Each row has a class, written after it.
[ -76  198  295   63  218  218 -213  255   85 -152 -268  -28 -208   33
  -39  164 -167  115  -39  322  250  108  730   16  -85   33  -37 -107
  115 -108 -142  -87  -59]	S
[-140   96  304  174  243  258 -247  316  121 -120 -335  -73 -282  157
  -32  119 -187   96   32  338  189  124  723  129 -119   16  -21  -91
  109 -159 -143 -203  -79]	L
[-247  -79   20  -26   37  176  247   69  -52 -304 -169   25  111 -240
  106  244 -391  214  208  -89 -471 -188 -293  -99 -141  -50  383  -61
  -82 -157 -163 -281  -29]	N
[-354 -451  298    8   76   66  582  280 -278 -477 -263 -111  -83 -119
  304  252 -210  282  396  -18 -205 -349 -155  -75  -87  -96  105  168
   93  -75 -135 -526  129]	Z
[ -13 -191  135 -105   87  -88  339  266 -200 -410  -51 -147  189 -227
  296  134 -363  244  238   23 -268 -337 -149   78 -152 -161  173    9
   42  -95 -136 -415  167]	U
[-123   54  347  112  237  272 -143  330   71  -97 -349  -49 -265  136
  -23  164 -211  141  107  274   84  118  705  132 -156   23  -23 -136
  108 -117  -69 -241  -61]	V
[-376  127  396 -108  207  357  233  -66 -158 -114 -253  154 -101 -135
  214  243 -118  453  745   50 -450 -307   50 -104  -39  -76  154  -95
 -117   98 -419 -335  212]	V
[ -40   27  254  112  214  233 -122  354  104 -263 -305  -68 -164  117
  -62  184 -256   91  -87  303  275  109  638   89 -122  -10  -36  -76
  159 -207 -109 -151 -135]	L
[ 322 -411  140  166 -170   60  136  179  -74 -304 -433   55 -225   63
   90   46 -220   64  418   12  113 -313 -116 -351 -124   46 -152   42
   97 -118 -333 -163 -444]	U
[ 406  243   77 -157 -384 -313 -103  201  112 -134 -268 -164 -171 -569
 -137  149 -175  203   22  543 -162  -91  727 -120 -323 -178  -50 -218
  -16  224  -56 -154 -255]	R
[ 767 -302  227 -162 -780 -440  159  159   36   -3   33 -141    3 -154
 -164   23   41   89  -21   77   67 -116  448 -136 -118 -274 -357 -193
   39    2   57  -97  -32]	D
[-139 -151   37 -117 -123  -94  265  279  -28 -593  -30   98  235 -198
  243  120  -92  117   21 -330 -107 -347 -669 -252 -341  -86  385  114
  -40 -149 -419 -294  131]	P
[ 404 -271  227  119 -794 -462   15 -121  156   18  180 -107 -272 -228
 -254  286  117   48  187  -15  -53  -29  378 -399 -274 -260 -244  -69
    2  145  339 -127 -228]	N
[  55  216  194  176 -313 -156   10  346  385  226 -115  193 -394  353
  149 -232  -48  132  308  190 -540 -120  314  309 -141  144 -124 -287
 -405  103   18 -256  207]	S
[ 361 -371  179  160 -209   -3  117  188  -76 -269 -548  122 -275   55
  113  -27 -280   59  559   82   68 -320   -4 -396 -132   12 -199    8
   75  -99 -322 -204 -479]	N
[ 384 -476  170  100 -152   70  117  162  -81 -188 -416  102 -233   26
  120   11 -201   59  411   68  126 -286  -56 -347  -89   61 -163   80
   97  -87 -284 -210 -365]	Z
[  37 -492  134 -189 -163  -15  310   24 -229 -202  -58  225   55 -315
  288  132  109  165   54    1 -537 -240 -655 -269 -242  -54  460  185
 -208    5 -464 -345   79]	Z
[  -3 -351  237  148   13 -102  337  166 -162 -273  -36    2  -51  -80
  280    8 -222  177  286   22 -519 -429 -358    7 -117  -60  459  119
  -88 -220 -316 -413  229]	P
[-160   24  306  103  216  250 -250  454  109 -133 -456 -152 -233  238
   29  164 -186  139   73  240   76  124  657  208  -79  -24  -55 -125
  104 -185 -124 -280  -67]	P
[  29  -61  -49    4 -147  -22  157  380  -10 -474   38   76  300 -281
   64  205 -128  249 -176 -254 -246 -327 -465  -20 -123   -2  496  -88
  -12 -178 -562 -240  171]	Z
[ 292 -298  160  146 -213   64   96  156  -26 -230 -440  126 -310   39
  143   46 -233  108  519   63   61 -331   46 -385  -92   47 -151   25
   60  -62 -304 -214 -379]	S
[ -59   46  343  104  149  216 -172  260   87  -89 -348 -116 -238  110
  -29  207 -120  138   64  275  129  102  684  -11  -76  -24  -90  -86
   67  -94  -74 -225  -85]	U
[ 315 -392  159  201 -205   61   54  143  -57 -145 -408  146 -318  104
  101    6 -150   32  470   51   74 -310  -43 -360  -71   38 -143   51
   67  -56 -321 -154 -387]	H
[-349 -335  304 -231  352   59  285   10 -331 -136 -332   97 -118  172
  273  -31 -237  149  379  178 -494 -212   12   12 -101    1   60   69
 -187 -172 -186 -616  292]	Z
[ 805 -668  191 -120 -553 -570  347  469   94 -267  148  -86  154  384
    7 -134  228 -245 -710  -21  234 -203 -398  111 -262 -356 -342  -60
 -128  202 -127  110   67]	D
[ 130 -147  139  -16 -315 -139  254  303   17 -338  -43  115  -10  -71
  145  -35 -218  200  399 -151 -232 -444 -248 -197 -153  -99   94   67
   15 -476 -253 -249  104]	H
[ 427 -436  225  162 -254   27  100  152  -83 -188 -517  151 -276  -41
  120   -1 -244   96  591   62   65 -354   -7 -421 -117  -18 -164    1
   98  -48 -335 -180 -478]	E
[ -53 -290  334 -207 -277  163  275  108 -179 -336 -474  -46 -103 -131
  234  130 -258  301  552   -2 -339 -366   83 -257 -165 -135   65 -188
  -87 -129 -331 -388   14]	S
[ 318 -377  144  131 -150   97   33  199  -25 -215 -505   55 -294   71
  139   37 -230   89  505   82   28 -313  -71 -322 -101   15 -149   60
   82  -75 -314 -185 -462]	P
[-167  102  368  144  245  219 -181  392   54 -109 -426 -128 -285  217
   -4   95 -140  127   94  283  177  104  760  162  -80   29 -125  -80
  131 -166  -67 -252  -18]	U
[ 323 -417  144  125 -175   61  122  151  -92 -220 -486   36 -304   88
  178   11 -166  119  476   49   57 -304  -42 -362  -95    5 -208   53
   63   16 -257 -265 -420]	D
[ 455 -499   -2 -187 -458 -453  185  667 -133 -284 -419 -261   46  147
  191 -194  -57   32 -531   75 -177 -121  -26   98 -139 -231 -362 -153
   -6   64  120 -233 -164]	D
[  87 -258   -5  178 -392 -220   39  525  213  438  -64 -229   87 -110
  141  -59  165  -83 -613 -101 -284  200  -38   71   47   15  -18  -56
 -193  510 -132 -496  288]	B
[ 510 -282  -27 -218 -335 -332  111  277  170 -258   48  -63  165 -235
 -238 -290 -191 -116 -684  275  375 -130   79   22 -250 -135 -175 -307
  -52   -6 -413  284 -257]	E
[ 279 -447  157  148 -199   36   53  140  -61 -180 -443   91 -324   95
   92  -32 -168  -15  490   45  150 -301  -36 -408 -112   28 -174   80
   84 -116 -261 -167 -396]	E
[ -20  -73  291  135  256  245 -251  383  118 -114 -321 -113 -245  180
  -55  147 -146   54  -72  303  178  128  618  140 -118  -38   22  -57
  137 -166 -215 -193 -117]	L
[ 364 -428  183  147 -188   57  115  177  -66 -223 -503   31 -321   48
  116  -21 -256  101  531  118   76 -312   52 -371 -121   42 -255   39
  105 -117 -260 -232 -456]	B
[ 357 -494  130  152 -177   92   92  159  -55 -223 -379   94 -233   74
   93   70 -261   56  454   40   53 -295 -116 -337 -104   -7 -140   44
  103 -124 -362 -191 -449]	L
[ 327 -372  113  160 -212   40  116  176  -52 -193 -495  113 -295   77
  100  -13 -212   35  517   73   60 -300  -35 -362  -76   50 -151   49
   61  -31 -267 -191 -436]	N
[ 388   48  282 -374 -471 -375  385 -175  -62   59 -114 -103 -331 -248
  -41 -299   78  191  284  555   62  -34  899 -171 -131 -116 -573   40
  -32   68  582  -29   12]	V
[ 391 -102  -23 -107 -492 -281  232  266  219 -184   86 -139  200 -318
   38   48 -206  231 -503   38  149  107  156   12 -141  -65 -450 -228
  -32  426  246 -107 -122]	P
[ 443  -10  166 -287 -705 -386  165  306   97  -95  192   30   32 -109
  -21  158   90  206   76  280 -206 -416  307   86  -96 -369 -115 -205
 -136  105   34  -98  235]	B
[ 409 -387  117  162 -219    5   89  222  -34 -271 -441   94 -185   71
  170  -13 -224   47  343  -83  107 -291 -142 -348 -117    8 -141   54
  107  -81 -263 -177 -393]	S
[ 394 -409  163  171 -213   11   53  179  -37 -206 -464  124 -301   83
  125  -24 -208   33  582   32   94 -315  -86 -382 -151   22 -181   47
   79  -29 -322 -196 -459]	N
[ 342 -422  189  159 -215   78   74  215  -64 -248 -488  101 -260   90
  161  -14 -185   88  420  -59   82 -307 -134 -340 -196   19 -126   -1
   84  -35 -334 -236 -411]	D
[ 123   70   83   66  -90 -344 -253 -318  -45  735   40  146 -345 -143
 -187  -28  243    8  271  291 -478  143  757  -39  105  -89  -20 -137
  -96  397  408  -82 -190]	V
[ 349 -332  195  165 -270   39  146   55 -107 -132 -548   91 -344   51
  141   18 -202  100  595   91   -7 -306   71 -464  -75   24 -223   58
   36  -38 -200 -279 -418]	D
[ 334 -368  186  173 -150   64  110  170 -100 -211 -502   81 -276  104
  128  -16 -249  103  509   16   49 -326  -24 -318  -94   67 -217   33
  102  -65 -229 -237 -389]	U
[ 416 -443  112  123 -182  -43   15  172  -57 -234 -389   32 -297   28
  101   17 -237   19  453  108  139 -301  -28 -360 -147    5 -194  109
  150 -107 -222 -164 -502]	P
[ 300 -756 -232 -338   11 -287 -184  315  -68  186 -102 -121  222  239
    6 -452  365 -273 -429 -359   57  241 -207  386  -65 -209   95 -139
  120   27   73  115 -246]	R
[ 370 -367  134  222 -190   15  161  159  -43 -205 -416   95 -251   49
   85  -26 -208   31  384  -25  110 -224  -30 -366  -87   96 -165   75
  107  -89 -213 -171 -375]	H
[ -47  154  306  130  171  259 -235  287   93 -147 -375  -59 -258  160
  -13  128 -144  176   39  259  165   88  678   63 -106   14  -48 -131
   86 -140 -106 -191  -80]	D
[ 100  270  207 -320 -247    9  202  -84 -130 -358   74  114  132 -569
  -58  249 -188  268  317  267 -162 -367  -41 -294 -203 -175  144  -83
  -24 -145 -430  144   64]	N
[-157   78  301   65  169  283 -122  376   99 -165 -478 -124 -221  192
   27  173 -211  153  101  207  105  115  731  103  -41   -5  -70 -132
   88 -193  -97 -271  -33]	S
[-605 -231  319 -156  272  218  311  271 -284 -133 -233  -86 -106  130
  274  247 -250  160  463  263 -665 -314   -6  351  -26 -103  272 -195
 -168    0 -294 -362  315]	P
[-109  -23  147  -70 -119  -53  438  193 -135 -389 -315  204 -109 -243
  309  -39 -332  163  642  262 -251 -494  -84 -189 -227   19  222   27
 -116 -155 -341 -331   46]	R
[ -71   67  296  141  252  242 -259  356  105 -139 -369 -118 -282  246
    9  101 -122  103  -45  254  168  140  654  160 -162   30  -12 -100
   81 -104  -86 -256  -43]	D
[ -88   -3  135  -33  104 -156  282  212 -198 -433 -319  -71  124  -79
  153   55 -215   66   37  114 -183 -302  -88  -22 -111 -186  199  101
  -11 -253 -145 -233  106]	Z
[ 258  127   48  122 -293 -402 -555 -227  153  499  446   87 -216 -235
 -103  -43  107  -43   36  458 -514  159  281  313 -313 -190  165 -190
 -232   75  109  116  -63]	R
[ 585 -614   92 -114 -461 -436  334  347    8  -96  126  155  110   56
   79 -124  166 -102 -524   11 -110  -97 -330   85 -281 -126   42   81
 -125  145  -43 -217  108]	B
[ 281 -281  158  -70 -432 -282   83  454  253   32   72   19   27  332
  -67   33  -46 -129 -231  -22 -139    5  104  188 -226  -64 -158 -218
 -254   67 -174 -396  331]	N
[ 149   71  155  -55 -290 -130  281 -109 -158 -293   81  222   52 -550
   90   35 -176  315  418   50 -144 -385  -67 -269 -214  -52  216   45
   69 -147 -132 -120   10]	B
[ -53   29  296  114  227  239 -230  331  123  -99 -353  -88 -238  140
  -37  160 -150   99   11  282  152  143  650  110 -102   -8  -27  -86
   87 -116 -102 -191  -71]	E
[ 495  -27  240  -57 -174 -557 -346 -301  -69  272   18  190 -300  -74
  126 -396  210  -66  172  400 -136   14  308  -61 -399 -246 -198  128
 -135  156  263  -37 -154]	H
[-188 -271  274   89   95  120  212  256 -249  -56 -482  113   -3  -57
  466  103  -64  325  664 -208 -756 -211 -176   73   -7 -104  490  -72
  -73   28 -129 -519   86]	E
[-171   28  317  141  200  335 -285  234   71   68 -362   11 -292  237
  -37  109 -109   68  169  299   99  134  727  168  -30   13   21 -115
   65 -148 -187 -233  -23]	L
[ -62  -34  322  100  161  213 -231  340   81 -113 -358  -74 -260  178
  -28  166 -131  102   95  263  145  111  701  124 -109  -29  -20 -114
   99 -152  -80 -237  -54]	E
[ 321 -342  218  217 -111   72  165  193  -85 -262 -486  100 -273   88
  143   45 -281   71  509   68   87 -304  -33 -350 -112   32 -216   83
  128  -48 -262 -210 -385]	L
[-279  105  321  -33   53  212  289  325 -216 -506 -306  136   -8 -148
  248  211 -366  339  603  164 -308 -426  114  202 -240  -48  390 -305
   -9 -191 -449 -239   85]	D
[ 270 -358  144  112 -203   59   69  141  -75 -181 -426   78 -264   47
   92   23 -224   47  497   29   76 -255  -13 -399 -149   28 -237   -2
   89  -94 -267 -168 -431]	V
[ -35 -229  113  114  102 -111  257  307  -22 -391   -9   -7   88   12
  288  162 -164   92 -104  -93 -389 -310 -593 -241 -159  -67  265  151
 -162  -24 -414 -410  200]	L
[-116   15  311  100  135  328 -173  354   78 -110 -397 -133 -204  164
  -26  192 -174  153   33  241  113  130  708   95  -36   19  -44 -149
  109 -199  -51 -230  -40]	B
[-149   66  309   98  278  265 -282  250   66  -37 -286  -45 -270   81
  -64  225 -123  114   35  352  117  114  682  119  -84   17    1 -107
   97  -75  -97 -147  -91]	Z
[ 378 -427  164  130 -222   74  113  230  -68 -204 -462   69 -247   69
  112  -45 -199   60  433   38  113 -316  -34 -326 -102   62 -188   12
  111  -86 -294 -180 -381]	B
[ 277 -363  177  173 -134   73   38  132  -89 -169 -468   70 -327  140
  161  -37 -183   64  509   37   19 -282  -66 -316 -145   45 -182    1
   47  -40 -291 -203 -402]	D
[ -44   36  271  103  226  175 -264  286   77  -66 -271   10 -231  163
  -36   72 -142   26  -75  251  183  116  618  137 -127   32   26  -83
   96 -127 -176 -167  -39]	S
